In the rows, zero is written as 128.
Known rows:
stikadu: [125 118 121 117 130 124 100 132 137 106 133 134 119 128 119 112 132 101
 113 128 110 128 123 126 140 139 117 102 140 120 126 130 121 117 140 105
 131 128 102 113 127 135 141 131]
skufor: [135 114 118 114 176 193 119 144 169 107 129 174 191 133 196 193 134  94
 108 156 113 132 155 143 117 127 186 133 101 119 128 118 146 150 184 101
 167 129 105 107 151 215 144 158]
driduk: [113 155 117 142 132 123 100 106 168 109 178 119 114 126 155 115 175 113
 112 154 140 160 109 112 143 123 117 101 172 132 167 126 126 134 116 100
 127 199 134 108 137 158 137 145]
stabek: [123 116 137 132 116 114 132 127 133 117 137 115 119 127 127 111 132 131
 118 110 147 161 103 143 112 133 141  99 141 117 121 111 125 100 158 103
 127 129 141 110 131 173 150 126]
sketan: [189 121 120 110 152 175 101 130 136 109 131 160 159 126 119 109 134 155
 130 140 111 125 102 117 111 123 173  98 102 123 112 131 122  95 195 131
 164 139 165 107 161 151 136 125]
dovo: [119 116 137 133 117 114 132 130 131 113 138 115 125 128 124 111 134 145
 121 110 146 154 101 148 110 128 136 101 152 118 119 111 133 101 153 107
 129 128 128 109 133 168 150 129]
pifu: [121 116 183 115 115 113 113 129 147 115 123 117 163 127 124 169 138  98
 107 117 121 165 152 118 152 123 164  97 103 155 110 126 131 115 115 104
 173 151 103 151 118 131 138 123]
zakobra: [114 135 117 149 118 129 110 106 147 108 131 116 132 127 153 131 140 161
 107 140 108 134 102 146 167 127 116 117 141 125 160 150 126 125 115 117
 128 187 108 121 137 114 147 125]
pubrar: [146 115 128 126 131 144 140 126 134 108 139 150 113 131 130 130 132  95
 115 110 129 130 112 122 126 123 153 109 139 151 110 103 146 116 116 108
 145 130 136 109 144 144 141 135]
veplagrus: [112 115 170 112 118 116 101 153 148 108 130 118 169 126 119 113 134  97
 105 111 128 155 144 115 167 155 170  98 106 123 111 131 134 125 117 118
 163 148 105 127 116 129 137 126]
ginis: [146 115 133 129 118 115 102 101 130 107 137 131 112 125 123 110 136  97
 151 113 109 123 105 114 189 152 115 137 153 161 128 108 118 105 118 107
 131 145 124 134 121 104 137 118]
zadre: [115 155 117 137 115 137 139 111 151 110 166 118 126 125 147 113 133 101
 113 141 110 144 116 121 153 123 115 124 166 119 132 155 116 106 139  98
 128 188 131 113 149 113 163 129]
zeti: [132 116 137 130 117 120 130 124 131 109 147 117 109 126 118 110 133 123
 134 111 134 132 102 122 120 133 135 100 173 125 118 105 129 103 116 115
 128 130 141 110 134 126 137 127]
fasan: [114 118 169 110 116 135 122 148 147 104 148 120 159 128 117 119 132  95
 105 114 144 151 130 114 154 151 215 105 119 125 114 105 148 125 114 122
 177 140 106 114 116 138 138 133]
fetruk: [115 148 131 136 117 123 107 121 167 109 154 117 135 127 136 126 137 104
 105 119 117 146 116 121 176 146 117  98 128 128 126 134 135 135 121 108
 130 206 108 121 127 119 147 132]
gravo: [127 117 120 111 168 198 107 147 161 105 135 142 196 129 163 161 134 112
 107 151 108 127 151 151 120 127 185 146 116 117 171 125 130 151 202 101
 157 130 103 107 145 214 137 161]
kletrovus: [114 152 118 146 119 128 108 112 162 109 155 118 115 127 147 124 136 132
 105 130 112 133 107 128 163 140 116 101 147 123 136 134 127 129 133 101
 128 190 122 115 147 120 159 133]
flipla: [114 154 118 137 119 129 106 115 156 109 153 119 111 127 151 129 133 134
 104 131 109 131 112 130 158 138 116 103 152 124 136 127 126 144 132 100
 127 183 121 118 147 120 158 136]
kipun: [129 116 117 126 119 116 101 128 133 119 123 143 143 143 141 118 132 118
 113 159 107 142 131 168 114 126 113 114 129 118 168 156 119 125 143 100
 129 132 105 119 118 173 144 124]
flugun: [145 117 153 138 119 115 146 104 133 110 174 116 110 128 119 112 132 121
 124 110 136 126 107 137 114 134 130  97 152 128 128 104 130  97 119  99
 129 136 149 110 140 132 138 143]

Facts:
stopatrok | plezan flipla | klabosar c
vorus | plezan flefla | klabosar a
druro | plezan flogok | klabosar a
drume | plezan skabol | klade sibom | klabosar c
gugis | plezan melos
giplonek | plezan kedul | klabosar g | stoflom zakobra
murem | plezan stunu | klabosar f
stakimal | plezan treklar
dusol | plezan venam | stoflom ludim
stabek | plezan flefla | klabosar l
mustum | plezan ludim
vades | plezan plene | klabosar m
robabra | plezan ludim | klabosar l
flugun | plezan stubagir | klabosar d
pligak | plezan kedul | klabosar l
tobus | plezan treklar | klabosar j | stoflom vivis
mupo | plezan skabol | klabosar f
gorak | plezan ludim
britre | plezan zaven | klabosar m
graga | klade klefan
fluflon | plezan sadror | klabosar i
fefas | plezan zadre
plazin | plezan venam | klabosar d
getes | plezan treklar | klade drovar,trakemas,tila
klokel | plezan flogok | klabosar l
stikadu | plezan melos
brasuk | plezan toplir
kedul | plezan fetruk
dovo | plezan zakobra | klabosar l
grisubra | plezan toplir | klabosar g
brumok | plezan flipla | klade klokel,dogukam | klabosar d
klefan | plezan kedul | klabosar d
govom | plezan stunu | klade lobam,zege
siros | plezan stunu | klabosar m
musir | plezan graga | stoflom loko
kabrekluk | plezan flefla | klabosar c | stoflom flefla
druflel | plezan getes | klabosar a | stoflom zadre
zege | plezan ludim | klabosar c | stoflom skabol
stunu | plezan temo
feklibro | plezan zaven | klade sotisan | klabosar b
zinetrem | plezan toplir
driduk | plezan kletrovus
gravo | plezan flipla | klabosar g
riskedin | plezan kletrovus | klade gravo,mustum,pligak | klabosar j
grekovel | plezan temo | stoflom norebral
tradra | plezan zadre | klade draflem,plazin,bretritil | klabosar k
fasan | plezan kedul | klabosar f
keli | plezan flipla | klabosar k | stoflom kedul
zogur | plezan flefla
bretritil | plezan bradre | klabosar e
drovar | plezan kedul
puno | plezan flefla | klabosar m
noki | plezan sudul | klabosar c
sofis | plezan ludim | klabosar g
zakobra | plezan duvin | klade tobus,flami
sudul | plezan treklar
zekun | plezan sadror | klabosar f
vivis | plezan skabol | klade drovar,grisubra | klabosar a
trudal | plezan flipla | klabosar f
skabol | klade giplonek
foro | plezan stunu | klabosar b
maflevek | plezan flefla
veplagrus | plezan kedul
fimin | plezan treklar | klabosar g | stoflom stunu
neflal | plezan kedul | klade flogok,voskel,foro
lasta | plezan ludim | klabosar m | stoflom driduk
ploklel | plezan treklar | klade vekoplar,ludim,fimin,vorus | klabosar i | stoflom venam
pubrar | plezan flogok | klabosar f | stoflom sketan
trakemas | plezan zaven
fliflam | plezan zogur | klabosar l
sadror | plezan temo | klade sigo,brezogon
sibom | plezan graga | klabosar l
drebri | plezan zakobra
bizizo | plezan kedul | stoflom stubagir
brezogon | plezan kletrovus
lobam | plezan melos | klabosar k
tive | plezan kedul | klabosar m
flipla | plezan melos
lenuflen | plezan loko
sivem | plezan driduk | klabosar d
zadra | plezan sadror | klabosar d | stoflom sadror
tugestar | plezan bradre | klabosar j | stoflom flipla
drasul | plezan kedul | klade flugun,lobam | klabosar e
ruklu | plezan zadre
stivu | plezan ludim | klade flugun,mipefen
derazan | plezan flogok | klade duvin,flipla,stubagir | klabosar h | stoflom brivim
vekoplar | plezan zogur | klabosar e
pifu | plezan kedul | klade flefla,stabek | stoflom gravo
drebu | plezan ludim | klabosar b | stoflom driduk
kipun | plezan temo | klade stunu,musir,veplagrus | klabosar a
stome | plezan flefla | klade britre,popaklek | klabosar g
drogam | plezan sudul | klabosar k
grutaflor | plezan zadre | klabosar b
klidu | plezan stubagir | stoflom sudul
fopam | plezan flipla | klade veplagrus,sofis | klabosar b
bekloflar | plezan stunu | klabosar i
dogukam | plezan zaven | klabosar f | stoflom zogur
drelel | plezan flefla
tabrara | plezan zaven | klabosar e
zadre | plezan skabol
flami | plezan sadror | klabosar j | stoflom flogok
klokelal | plezan sadror | klade puno,flugun,noki,sibom,druro,drelel | klabosar l
norebral | plezan zinetrem | stoflom flefla
trila | plezan temo | klade mustum,tobus,gugis,tive,drogam,stikadu | klabosar j
pebrubok | plezan stunu | klabosar j | stoflom treklar
gigrin | plezan stunu | klabosar c
ginis | plezan stakimal | klade badi,fimin | klabosar c
zeti | plezan flogok | klabosar d
drefegru | plezan toplir | klade giplonek,varigal | klabosar e
zogrom | plezan gugis | klabosar j
badi | plezan kedul | klabosar c
temo | klade stabek,lenuflen
bradre | plezan graga
ludim | plezan graga
tila | plezan graga | klabosar c | stoflom loko
nubror | plezan zadre | klade kedul,stubagir | klabosar j | stoflom brasuk
mipefen | plezan treklar | klabosar a | stoflom zadre
barus | plezan zaven | klade flumom,lenuflen,bretritil | klabosar d
brivim | plezan treklar | klade zaven,sofis
stibrol | plezan plene | klabosar l
flumom | plezan megaklu
zabin | plezan duvin | klade zeti,musir,klokel,tobus,zogrom,stopatrok
zata | plezan flefla | klade stunu,flumom,trudal | klabosar j
naplagu | plezan flogok | klabosar b | stoflom fetruk
plavazu | plezan graga | klade flefla,stibrol | klabosar h | stoflom sibom
mugo | plezan flipla | klabosar a
brora | plezan graga | klade mustum,trudal,norebral
sotisan | plezan zaven
dasi | plezan flefla | klabosar d
stubagir | plezan megaklu
voskel | plezan graga | klabosar j
skufor | plezan zakobra | klabosar g | stoflom graga
kegri | plezan getes | klade sotisan,flumom,pebrubok,skufor,vades | klabosar l
popaklek | plezan loko | klabosar a | stoflom megaklu
sketan | plezan ludim | klabosar j
stiskim | plezan zakobra | klade klefan,flumom,zekun,drogam,sketan | klabosar h | stoflom brasuk
draflem | plezan venam | klabosar a | stoflom plene
varigal | plezan zogur | klabosar b
regatrin | plezan fetruk
sigo | plezan ludim | klabosar f
plitru | plezan flogok | klade stubagir | klabosar g
listek | plezan zadre | klade klokel,regatrin,drebri,stikadu,maflevek | klabosar f

Rows:
No name comes twice in this set of rows, the named rows included.
[116 117 142 113 124 117 102 142 142 107 134 116 140 124 118 112 133  94
 106 117 117 137 135 118 152 149 142  97 117 119 118 128 126 121 127 109
 145 138 102 120 118 134 137 129] => regatrin
[113 117 196 118 119 112 132 154 134 115 135 119 181 128 117 111 134  97
 107 112 173 190 117 132 111 139 197 101 118 118 110 117 153 107 123 124
 143 137 103 119 117 163 136 125] => pligak
[128 119 132 142 119 115 137 114 132 118 125 117 127 125 142 126 133 152
 117 110 131 176 100 153 112 131 128 100 128 116 140 121 120 101 124 109
 128 129 150 113 124 163 144 118] => kegri
[189 123 121 113 190 224 101 140 156 108 127 171 225 125 139 124 138 169
 106 172 107 123 115 132 112 122 208 110 101 118 134 141 128  98 234 132
 192 134 134 109 173 196 137 142] => sofis
[113 117 121 114 125 181 100 139 149 124 129 136 215 130 163 204 133 158
 106 151 109 125 170 176 109 124 174 165 102 116 172 109 127 180 176  99
 184 128 108 110 137 193 138 157] => plitru
[115 119 118 161 117 118 116 101 140 108 134 131 109 132 156 141 136 141
 108 144 109 130 114 157 150 131 117 139 161 119 182 131 117 140 116  98
 128 142 109 124 135 131 156 134] => sadror
[142 116 119 112 146 191 106 130 155 107 125 138 212 127 161 177 133 129
 106 158 108 127 150 172 115 123 179 163 103 120 192 129 125 142 176 101
 168 128 105 106 137 211 135 151] => stome
[113 123 119 161 119 125 115 116 145 109 139 139 111 136 157 125 133 120
 104 138 107 131 111 138 155 140 116 121 180 118 162 127 120 148 132  97
 130 132 109 112 142 135 171 136] => stunu
[115 115 140 111 169 177 121 164 178 106 127 117 249 125 166 194 134  96
 109 125 130 150 182 136 145 125 241 122 101 123 114 123 177 153 143 115
 205 132 104 113 118 210 137 158] => giplonek
[149 119 129 136 119 118 131 107 131 115 129 118 110 127 120 124 132 114
 129 109 121 154 101 124 113 148 135  99 137 128 137 106 118  97 113 109
 131 128 179 116 120 121 138 117] => barus

Now the same nodes, written a new way:
Known rows:
flumom: [142 134 110 168 141 118 119 124 122 142 158 121 135 128 134 103 124 152
 120 118 115 145 131 134 154 124]
kegri: [133 119 101 125 122 114 141 122 125 127 123 126 147 150 128 102 122 107
 116  81 117  99 120 105 148 122]
brasuk: [138 142 123 129 119  86 103 108 158 144 212 114 136 141 150 110 116 167
 112  97 111 104 132 181 174 136]
toplir: [154 134 143 133 157 126 130 143 138 136 159  93 128 110 136 110 116 154
 122 104 104 132 137 148 115 120]
druro: [126 123  99 136 128 124 133 131 129 139 110 123 153 139 137 119 119 108
 112  99 121 117 118 128 137 127]
sketan: [119 118 128 100  99 102 105 122 132 135  61 164 158 111 116 154 139 151
 111 125 131 124 133 134 124 109]
brora: [134 126 114 151 145 107 119 114 141 116 170 124 139 121 133 110 131 138
 117 130  87 149 152 129 157 111]
loko: [169 134 137 137 181 106 126 132 189 149 130 121 146 135 129 114 116 169
 127 117 122 120 124 152 112  95]
musir: [145 130  78 194 176 107 109 119 189  96 133 131 147 128 128 113 132 140
 114 141 126 138 141 129 127 122]
zabin: [142 131 113 141 139 121 124 106 145 139 184 113 140 130 140 104 127 119
 121 139 102 149 146 133 148 126]
tobus: [127 130  97 108  97 131 111 115 123 134 101 135 147 115 121 136 141 120
 115 132 153 123 134 123  93 146]
vivis: [129 120 111 109 125 115 138 116 135 152 128 132 155 151 137 114 121 107
 118 101 105 117 124 126 145 111]
drovar: [140 126 132 188 134  93 120 116 126 146 179  92 135 132 142 112 123 118
 114 144 135 147 125 141 141 111]
mipefen: [111 115 117 137 108 152 142 148  74 134 123  97 131 122 138 117 120  86
 106  84 104 142 138 120 138 151]
sivem: [133 128 111 143 128 121 124 127 131 141 122 122 146 133 135 118 121 123
 114 115 124 126 125 131 139 130]
keli: [135 129 111 122  90 126 113 123 137 127  99 128 145 117 114 125 134 129
 113 133 157 123 130 114 113 160]
vekoplar: [131 124 109 126 116 126 131 128 135 134  94 126 152 136 130 117 119 107
 112 101 132 108 118 119 138 135]
giplonek: [133 124 118 165 107  99 112 109 119 137 153 102 138 121 132 129 139 110
 114 151 160 139 130 132 101 126]
veplagrus: [141 126 133 186 134  94 119 112 125 145 176  92 134 130 144 112 123 115
 115 145 135 144 128 140 143 112]
bretritil: [124 117 111 134 121 111 126 133 132 118  83 133 150 129 126 122 122 117
 109  95 122 105 123 117 145 121]

Rows:
No name comes twice in this set of rows, the named rows included.
[136 128 129 111  89 120 113 119 132 139  90 134 147 117 114 128 130 135
 116 134 153 120 128 118 122 145] => drogam
[130 119 108 110 115 116 137 115 139 128 125 123 153 141 129 113 124  94
 115 110 118 110 128 115 136 128] => drefegru
[141 124 128 176 130  87 127 107 128 144 210  92 135 139 139 108 129 117
 118 146 124 150 133 136 140 105] => neflal
[136 132 125 116 111 121 114 117 132 167 116 140 150 128 129 131 128 146
 120 134 132 142 128 144 133 126] => gravo
[134 132 113 132 113 122 112 122 130 149 130 131 146 121 126 130 132 140
 118 133 133 142 130 137 122 133] => grisubra
[130 129  99  94  90 116 117 104 114 148 125 152 148 127 115 128 148 140
 122 121 141 125 130 116 111 124] => zata
[157 135 150 118 152 127 131 148 144 159 161 102 133 122 137 114 111 159
 125 104 102 131 134 152 128 118] => flipla
[138 123 108 194 129  87 128 113 121 130 223  87 127 138 134 100 135 124
 117 135 127 153 129 126 133 110] => pifu
[122 123  97 118  98 119 108 124 127 119  90 139 149 107 116 145 144 135
 109 127 146 127 135 123  99 136] => tugestar
[134 128 128 110  86 118 118 123 144 139  95 128 152 125 110 126 128 137
 113 134 147 134 123 125 117 151] => lobam
[120 122 112 108  99 113 108 122 130 127  80 150 154 110 117 148 141 140
 111 128 138 128 133 129 111 124] => voskel
[156 117 184 172 140  67 131 133 124 161 196  58 124 126 143 125 116 127
 122 133 144 124 120 153 109  74] => kedul
[158 127 146 117 150 115 135 166 150 160 198  96 133 117 141 135 110 162
 126 113 104 125 139 145 129 108] => stubagir
[137 126  77 161 142 104 106 120 182 102  98 144 155 121 114 133 142 143
 113 141 152 127 132 121 100 128] => tila

